Each row has a name. Each question is about the rows just above it.

Zisup: -5; -18; 28; -14
sizul: 23; -2; -5; 34
Funel: -42; -76; 89; -60
Fev: 15; 20; 14; -9
Lupa: 17; -28; -7; 14
simu: 23; 20; 14; -9
Nonu: 4; 8; 26; -4
kuli: 15; 20; 25; 15
Among the named rows, does one hold 34; -5; -2 next to each other, in this order? : no
Number of entries in 15; 20; 25; 15: : 4
Count the entries of 17: : 1
Does one of the named rows hold 15; 20; 15; -9 side by side, in this order? : no
Count the entries of 23; 20; 14; -9: : 4
Number of entries in 23: : 1

nevul: -6; 5; -61; 0; 5; -90; 30; 1; -5; -10; 3
mudap: -6; 5; -61; 0; 5; -90; 30; 1; 8; -10; 14
Dorad: 58; 2; -66; -3; 5; 32; -34; 2; 10; 0; 14
How many entries does 58; 2; -66; -3; 5; 32; -34; 2; 10 have? : 9
How many entries does -6; 5; -61; 0; 5; -90; 30; 1; 8; -10; 14 have? : 11
Does one of the named rows hold 30; -90; 5; 0 side by side, in this order? : no
Does one of the named rows hold -10; 8; 1 side by side, in this order? : no
Count the entries of -6; 5; -61: : 3
How many entries does -6; 5; -61; 0; 5; -90 have? : 6

Muvom: 75; 32; 0; 36; -2; 4; -72; 68; -46; 63; 53; 82; 75; 20; 58; -92; 2; 61; 78; -88; -92; 24; 60; -60; -13; 64; -28; -56; 26; 1; -10; -43; 12; -80; -43; -44; -51; -45; -41; 92; 25; 67; -92; -65; 44; -89; 88; -52
demip: -62; 34; -30; 86; -9; 28; 42; 69; -48; 27; -18; -11; -14; -17; 72; -33; -15; -62; 81; -78; -93; -68; -87; 69; 67; -16; -68; 24; -37; 34; -32; -47; -58; 92; -8; -42; -51; 82; -91; -30; -89; -57; 67; 94; -36; -86; -41; 64
Dena: 43; 55; 72; 67; 20; 72; -3; 40; 9; 20; 70; 94; -6; 73; 24; -55; 6; 0; -86; -15; -47; -57; -37; -50; 48; 30; 77; 40; 78; 39; -75; -13; 69; 91; -63; -19; 1; 43; 75; 56; -29; 92; 42; -56; 44; -66; -51; 42
gaf: 57; -1; 90; 64; 38; 85; -26; 4; 68; 49; -70; -73; 26; 61; 21; -63; -78; -95; 73; 58; -31; -1; 24; -37; 69; -26; -61; 32; -7; 20; -36; 47; -27; -72; 2; -72; -88; -37; -92; 88; 38; -67; 86; 38; 26; -67; -46; 31
bera: -77; 53; -85; -63; 14; -23; 8; 32; -51; 91; -83; -20; 52; 20; -79; 71; -20; -92; -79; 26; -69; -43; 10; -22; -18; -4; 79; 87; -7; -1; 61; -69; 33; -92; -38; -66; 72; -11; 74; 40; -16; 52; -92; 72; 70; -77; 54; 35
Does one of the named rows hold -68; 23 side by side, in this order? : no
How many entries does 75; 32; 0 have? : 3
Is 73; 58 printed in one of the named rows, side by side and in this order? : yes
Among the named rows, does one hold 32; 0; 36; -2; 4 next to each other, in this order? : yes
Does one of the named rows hold 1; -10 side by side, in this order? : yes
Does one of the named rows hold 2; -72 side by side, in this order? : yes
Is 81; -78 printed in one of the named rows, side by side and in this order? : yes

muze: 4; -14; -16; -2; -24; 19; -21; 86; -24; 18; -22; 49; 25; 33; 10; 45; 15; 22; 11; 10; 15; -14; -14; 11; 2; 28; -25; 33; -23; -2; 6; 15; -32; -14; -27; -2; 30; -4; 9; 1; -2; -8; -11; -7; -6; -3; -3; 2; -7; 10; 8
tonu: -9; 0; -16; -3; 0; 19; 1; -11; -22; -2; 18; -9; -14; 19; -7; 1; 2; 0; -5; 10; 1; 10; -2; -6; 17; 5; -5; -3; 10; -9; -5; -3; -13; 13; 1; -7; 10; -4; 9; 1; -2; -8; -11; -7; -6; -3; -3; 2; -7; 10; 8
Befim: 0; -2; -2; -2; -17; 1; 3; 16; -6; 7; -2; 7; 7; 2; 1; -15; 4; 0; 5; 2; 1; 10; 4; 4; -3; 5; 3; 11; -3; 16; 8; 2; 5; -1; -8; 14; 2; -5; 8; 9; 7; -2; -3; 2; 16; -3; 6; 1; 12; 2; 4
Nofi: 1; -1; 0; 0; 3; 2; 0; -5; 3; -2; -3; -8; -9; 0; -3; 3; 2; 1; 0; 1; -2; -4; 2; -7; -3; -3; -3; -2; 3; -2; -6; 2; -3; 0; 3; -5; -1; 4; -3; -9; -4; 0; -2; -4; -10; 5; 0; 0; -5; 1; -4
vukid: -11; -17; 26; -8; -12; -8; -2; -1; -6; 20; 15; 17; -2; 38; 6; -1; 38; -10; -36; 24; -22; 18; -20; -15; 16; 9; 29; -19; -12; -21; -6; 17; -7; -11; 4; 7; 7; 11; -8; 6; -5; -13; -10; 9; -3; -2; 0; -8; -14; 8; 22
nuv: 2; -19; 11; 21; -29; 19; 3; 7; -21; 0; -4; 2; 1; 19; 14; -16; 16; -27; 12; -7; -8; -9; -9; -14; 0; -15; 13; 3; -9; 40; 2; 15; -2; 15; 1; 21; -2; -20; 2; -13; 0; -27; -35; -19; 6; -1; 17; 23; -3; -10; -14
soz: 4; -14; -16; -2; -24; 19; -21; 86; -24; 18; -22; 49; 25; 33; 10; 45; 15; 22; 11; 10; 15; -14; -14; 11; 2; 28; -25; 33; -23; -2; 6; 15; -32; -14; -27; -2; 30; 1; -18; -3; -30; 8; 1; 26; 5; 1; -25; 9; -47; 3; -14
Number of entries in 1; -1; 0; 0; 3; 2; 0; -5; 3; -2; -3; -8; -9; 0; -3; 3; 2; 1; 0; 1; -2; -4; 2; -7; -3; -3; -3; -2; 3; -2; -6; 2; -3; 0; 3; -5; -1; 4; -3; -9; -4; 0; -2; -4: : 44
Among the named rows, does one hold 10; 15 next to each other, in this order? : yes
Does one of the named rows hold 3; -5; -1 side by side, in this order? : yes
Number of entries in 4; -14; -16; -2; -24; 19; -21; 86; -24; 18; -22; 49; 25; 33; 10; 45; 15; 22; 11; 10; 15; -14; -14; 11; 2; 28; -25; 33; -23; -2; 6; 15; -32; -14; -27; -2; 30; -4; 9; 1; -2; -8; -11; -7; -6; -3; -3; 2: : 48
How many entries does -9; 0; -16; -3; 0; 19; 1; -11; -22; -2; 18; -9; -14; 19; -7; 1; 2; 0; -5; 10; 1; 10; -2; -6; 17; 5; -5; -3; 10; -9; -5; -3; -13; 13; 1; -7 have? : 36
How many entries does 4; -14; -16; -2; -24; 19; -21; 86; -24; 18; -22; 49; 25; 33; 10; 45; 15; 22; 11; 10; 15; -14; -14; 11; 2; 28; -25; 33; -23; -2; 6; 15; -32; -14; -27; -2; 30; -4; 9; 1; -2; -8; -11; -7; -6; -3; -3; 2; -7; 10; 8 have? : 51

Nupib: 42; 1; 31; -17; -11; 5; -4; 0; -11; 2; -11; -8; -11; 43
vomiz: 2; -2; 2; -22; -19; 10; 35; 38; 27; 25; 39; -17; 24; -5
nav: -14; -22; -7; 17; 16; -9; 25; 25; 19; 15; 20; -20; 28; -14
Kula: -45; 30; -41; 12; 3; -9; -14; -34; -12; -2; -10; -31; -30; 36
fad: -45; 30; -41; 12; 3; -9; -14; -34; -12; -16; -17; 33; -15; -43
kunip: -22; -8; -17; 63; 42; 6; -29; -28; -21; -26; -26; 12; -26; -14
beg: 68; -1; 52; -53; -29; 1; -33; -19; -23; -21; -29; -11; -32; 72
Bafi: 27; -17; 21; 43; 42; -2; 6; 6; 0; 9; 3; -20; -8; 19
Fol: -25; -7; -21; -36; -27; -5; 67; 46; 54; 47; 61; -20; 58; -29
Is -8; -17; 63 printed in one of the named rows, side by side and in this order? : yes
Does one of the named rows hold 9; 3; -20 side by side, in this order? : yes
Among the named rows, does one hold 18; 16 next to each other, in this order? : no
How many entries does 42; 1; 31; -17; -11; 5; -4; 0; -11 have? : 9

zat: 55; -7; 5; -22; -17; 18; -65; -48; -62
gopak: 0; 31; 56; 71; 19; -11; -45; 51; -32
dazud: 67; -3; -67; 1; 5; 64; 64; 48; -45
beru: 9; -21; 32; 15; -17; 8; -2; -7; -30
tamep: -21; -8; 72; -47; 44; 16; 3; 70; -1
Nunit: 55; -5; -33; -73; -84; -63; 4; -37; 77
tev: -6; 65; -40; -8; 53; -31; -82; -62; 5
notik: -10; -2; -1; 72; -16; -62; -68; 69; 75
lakir: -8; 84; 61; 44; 36; 43; -41; -5; 23
Number of entries in -8; 84; 61; 44; 36; 43; -41; -5; 23: : 9
Number of entries in 0; 31; 56; 71; 19; -11; -45; 51; -32: : 9

burus: -10; 4; 27; -39; -29; -33; 4; -21; 26; -5; 11; -27; -9; 24; 14; 18; 1; -19; -36; -9; 28; 27; -19; 4; 15; -13; 4; -18; 8; -31; -22; 36; 35; 2; 12; 5
Vete: 6; 4; 12; -15; -13; -19; -16; 4; 14; -5; -35; -2; -9; 10; -30; 9; -2; 9; -19; 7; 7; 13; 12; 5; -34; -2; -10; 19; 6; -10; 3; 21; 18; 4; -37; 3
Fepul: -10; 4; 27; -39; -29; -33; 4; -21; 26; -5; 11; -27; -9; 24; 14; 18; 1; -19; -36; -9; 28; 27; -19; 4; 15; -13; 12; -18; -8; -31; -22; 36; 35; 2; 12; 5
Sabef: -10; 4; 27; -39; -29; -33; 4; -21; 26; -5; 11; -27; -9; 24; 14; 18; 1; -19; -36; -9; 28; 27; -19; 4; 15; -13; 4; -18; -8; -31; -22; 36; 35; 2; 12; 5
Zilo: -10; 4; 27; -39; -29; -33; 4; -21; 26; -5; 11; -27; -9; 24; 14; 18; 1; -19; -36; -9; 28; 27; -19; 5; -34; 0; -9; 34; 3; 20; 7; -21; -21; -2; -22; -2
Is -30; 10; -9; -2 printed in one of the named rows, side by side and in this order? : no
Number of entries in -10; 4; 27; -39; -29; -33: : 6

dodi: -66; 1; -22; 38; -2; -3; -32; -4; 38; -2; 22; -2; -14; -75; -9; 48; 64; -12; -3
dif: -3; 20; -29; 1; -1; 55; -23; -4; -4; 62; 7; -3; -37; -5; -27; -4; -6; -41; -1
fupot: 0; -4; -1; -5; 0; -4; 0; 0; -3; -2; -2; 0; -1; -1; -2; 0; 2; -2; -7
buvo: 0; -4; -1; -5; 0; -4; 0; 0; -3; -2; -2; 1; 3; 2; 1; 0; 1; 3; -2
Gogus: 1; 0; 0; -1; 0; 0; 1; 1; 0; 0; -1; 0; 0; 1; -1; 0; 1; 0; -4
zef: -4; 0; -7; 8; -7; -2; -10; -3; 3; -1; 11; -2; -10; -2; -1; -3; -3; -10; -8
How many entries does 1; 0 have? : 2
Is -2; 1; 3; 2; 1 printed in one of the named rows, side by side and in this order? : yes
Is 0; -1 printed in one of the named rows, side by side and in this order? : yes
Among the named rows, does one hold -10; 48; 64 next to each other, in this order? : no

tarak: -88; 14; -58; 2; -35; 32; -53; 56; 56; -77; 33; -45
Sodo: -45; 75; 4; 14; 17; -32; -26; 34; -13; -42; 52; 44
Besus: -79; 8; -41; 18; -23; 54; -19; 42; 76; -46; 37; -41
peda: -37; 45; -16; 8; 6; -39; -28; 31; -10; -48; 24; 16
tel: -17; -72; -24; 22; 8; 9; 10; 1; 40; -31; -55; -71
Pora: 36; 29; 27; -17; -23; 5; 5; -29; -46; 29; 12; 50
fifov: 39; 68; 56; -45; -4; -16; -11; -25; -73; 53; 38; 95
divut: -26; -63; -49; 13; -28; 14; -7; 7; 37; -53; -48; -77
bik: -27; -10; -33; 18; -15; -9; -17; 17; 11; -55; -11; -31
temik: -9; -40; -27; 8; -16; -15; -13; -2; -3; -50; -44; -42
Among the named rows, does one hold -27; 34 next to each other, in this order? : no
Number of entries in -17; -72; -24; 22; 8; 9; 10; 1: : 8
Among the named rows, does one hold 8; 9 next to each other, in this order? : yes
Among the named rows, does one hold -9; -40 next to each other, in this order? : yes

pes: -22; -47; -5; 32; 4; -43; -26; 35; -71; -59; -68; -1; -54; 16; 0; -11; -64; -2; 9; -14; 6; -1; -52; -51; -65
Sepir: -95; -11; -1; 18; 0; 2; -23; 21; -49; -44; -48; -19; -13; 12; 2; -65; -29; 2; 8; -79; -6; 3; -3; -50; -4
Nage: -22; -47; -5; 32; 4; -43; -26; 35; -71; -59; -68; -1; -54; 16; 0; -11; -64; -2; 9; -14; 6; -1; -52; -77; -41
pelin: -60; -27; -1; 37; 3; -17; -25; 40; -68; -57; -63; -9; -28; 10; 11; -33; -39; 3; 12; -44; -11; 3; -17; -71; -22
lekof: -30; -37; -5; 24; 2; -32; -26; 25; -61; -52; -58; 2; -42; 12; 3; -7; -51; 0; 6; -12; -1; -1; -39; -64; -33
Tinez: -42; -24; -23; -21; 4; -20; -29; -20; -2; -5; -4; -3; -22; -17; 4; -18; -25; 3; -22; -27; -18; 2; -24; -2; -22
lozeg: -88; 14; -47; -69; 6; 22; -35; -66; 71; 58; 64; -26; 33; -67; 15; -63; 39; 10; -61; -77; -60; 9; 34; 74; 12
Count the entries of -60; -27; -1; 37; 3; -17: : 6
Number of entries in -60; -27; -1; 37; 3; -17; -25; 40; -68; -57; -63; -9; -28; 10; 11; -33; -39: : 17
How many entries does -60; -27; -1; 37; 3; -17; -25; 40; -68; -57; -63; -9; -28; 10; 11; -33; -39; 3; 12; -44; -11; 3; -17; -71; -22 have? : 25
How many entries does -22; -47; -5; 32; 4; -43; -26; 35; -71; -59; -68; -1; -54; 16; 0; -11; -64; -2; 9; -14; 6; -1; -52; -51; -65 have? : 25
Count the entries of -42; -24; -23; -21; 4; -20; -29; -20; -2; -5; -4; -3; -22; -17; 4; -18; -25; 3; -22; -27; -18; 2; -24; -2; -22: : 25

Nef: 10; -83; 15; -7; -6; -1; 10
fovi: -1; -8; -1; -4; -2; -2; 0
Fazu: -1; -8; -1; -4; -1; -2; 0
dode: 10; -83; 15; 1; -6; -1; 10
Does one of the named rows hold -1; -8 side by side, in this order? : yes
How many entries does 10; -83; 15; 1; -6 have? : 5
Count the entries of 10; -83; 15; 1; -6; -1: : 6
Does one of the named rows hold -7; -6 side by side, in this order? : yes
Number of entries in 10; -83; 15: : 3
Is -1; -6 printed in one of the named rows, side by side and in this order? : no

famo: 12; -4; -18; 35
Nufi: 1; 23; 8; -15
luva: 9; -55; -51; -82
Does one of the named rows hold 12; -4; -18; 35 side by side, in this order? : yes
Count the entries of 12; -4; -18; 35: : 4
Does one of the named rows hold 12; -5; -18 side by side, in this order? : no
How many entries does 1; 23; 8; -15 have? : 4

mepe: -9; -37; 64; 4; -13; 48; -12; -62; 19
Todal: -37; -42; -64; 65; -23; 40; -9; 14; -5
Nipek: 13; -57; 37; -31; -25; -8; 65; 65; -3
mopo: 3; -27; 8; -39; -11; -67; 49; 49; 45
vum: -43; -54; 24; -28; 82; 14; 28; -29; -11
muki: -33; 8; -10; -51; 72; 54; -9; 34; 36
rofor: 6; 15; 4; -30; -31; -29; -84; -9; 55
How many entries does -37; -42; -64; 65; -23; 40; -9; 14; -5 have? : 9
Number of entries in 3; -27; 8; -39; -11; -67: : 6
Is 54; -9; 34; 36 printed in one of the named rows, side by side and in this order? : yes
Among the named rows, does one hold -39; -12 next to each other, in this order? : no
Does one of the named rows hold -9; 14; -5 side by side, in this order? : yes

